Here is a tiny trained network, its code and every weight. The questions are about switching its units off for an input and a class, where a switched-off unit gives its printed mean instead of its output.

import numpy as np


def w(rows, s, z=0):
    codes = np.array(rows[::2]) - 128.0
    scale = np.full(codes.shape[1], s)
    scale[-1] = z or s
    return codes * scale


def f(y):
    return np.maximum(y, 0)


def log_softmax(a):
    a = a - a.max(-1, keepdims=True)
    return a - np.log(np.exp(a).sum(-1, keepdims=True))


def net(x, mask):
    res = np.array(x, float).reshape(1, 3) / 4 @ E
    y = f(res @ A[0][:, :-1].T + A[0][:, -1])
    res = res + np.where(mask, y, B[0][:, -1]) @ B[0][:, :-1]
    return log_softmax(res[-1] @ U[:, :-1].T + U[:, -1])


A, B = {}, {}
E = w([
[68,137,54],'x0',
[100,2,97],'x1',
[82,125,197],'x2',
],0.012)
A[0] = w([
[116,251,118,155],'n0',
[92,53,180,123],'n1',
[60,204,172,213],'n2',
[122,76,226,235],'n3',
[76,140,34,177],'n4',
[146,166,50,220],'n5',
[158,129,30,234],'n6',
[147,72,160,254],'n7',
[216,130,156,184],'n8',
[36,141,136,239],'n9',
[167,79,151,205],'n10',
[40,48,143,193],'n11',
],0.012,0.0039)
B[0] = w([
[116,165,125,230],'n0',
[176,166,54,204],'n1',
[161,184,206,203],'n2',
[221,120,135,216],'n3',
[88,134,135,214],'n4',
[50,121,112,200],'n5',
[38,89,59,214],'n6',
[160,116,104,202],'n7',
[126,53,133,192],'n8',
[154,151,110,197],'n9',
[149,82,108,183],'n10',
[131,152,5,246],'n11',
],0.013,0.011)
U = w([
[85,100,70,227],'0',
[127,122,148,22],'1',
[124,133,134,2],'2',
[209,199,77,34],'3',
[156,250,159,219],'4',
[82,89,183,4],'5',
[188,103,168,151],'6',
],0.016,0.006)

Each question gives the input, the list of numbers given to net, and the class t.
The units are the neurons (one row each of A and B). Each row of codes is followed by its name. A weight is (code - 128) times the scale printed after its matrix; where a second scale follows, it is the last column's (A, B and U).
mask holds one flag per neuron, in row order. A switched-off neuron (its flag False) gives its mean, the last column of its row in B, instead of its output. The means were averaged over made-up inputs and are rounded, as every weight is.
A unit's drop is (log p(t) with every unit on - log p(t) with that unit switched off) / (log p(t) with every unit on - log p(t) with every unit switched off).
The circuit of an input: a set's keep is (log p(t) with only the set's units on - log p(t) with every unit switched off) / (log p(t) with every unit on - log p(t) with every unit switched off). Starting from all 12 units, units are removed one at a time, each time the one whose removal leaves the highest keep (on an exact tie, the one counted first), for as long as the keep stays at least 0.8.
circuit, biggest first: the units of the circuit, biggest drop first
top k neurons: the k neurons with the biggest drops, biggest first
drop of u: that unit's drop, to one decimal
input [-8,-4,-5], class 6: circuit, biggest first : (n8, n11)
input [7,-5,-2], class 4: circuit, biggest first : (n2, n11)
input [-8,-6,-8], class 6: circuit, biggest first : (n8, n11)
input [4,-1,8], class 4: circuit, biggest first : (n2)
input [3,3,4], class 3: circuit, biggest first : (n6, n5)
input [-3,0,-1], class 6: circuit, biggest first : (n11, n6, n1)
input [-2,-1,-2], class 6: circuit, biggest first : (n11, n1)
input [-2,-8,-8], class 0: circuit, biggest first : (n8, n5)
input [-4,-2,-3], class 6: circuit, biggest first : (n11, n8)
input [-7,-4,5], class 6: circuit, biggest first : (n8, n11)
input [-7,-6,-3], class 4: top 3 neurons : (n0, n2, n6)
input [-5,2,-4], class 6: top 2 neurons : (n11, n5)
input [-2,-1,1], class 6: top 2 neurons : (n11, n1)
input [-6,6,-2], class 3: top 2 neurons : (n1, n3)
input [5,1,6], class 3: top neuron : (n11)
input [-3,-6,-6], class 4: drop of n0 : 0.4
input [-4,1,1], class 6: drop of n11 : 0.4
input [7,-6,-6], class 0: drop of n2 : 0.0
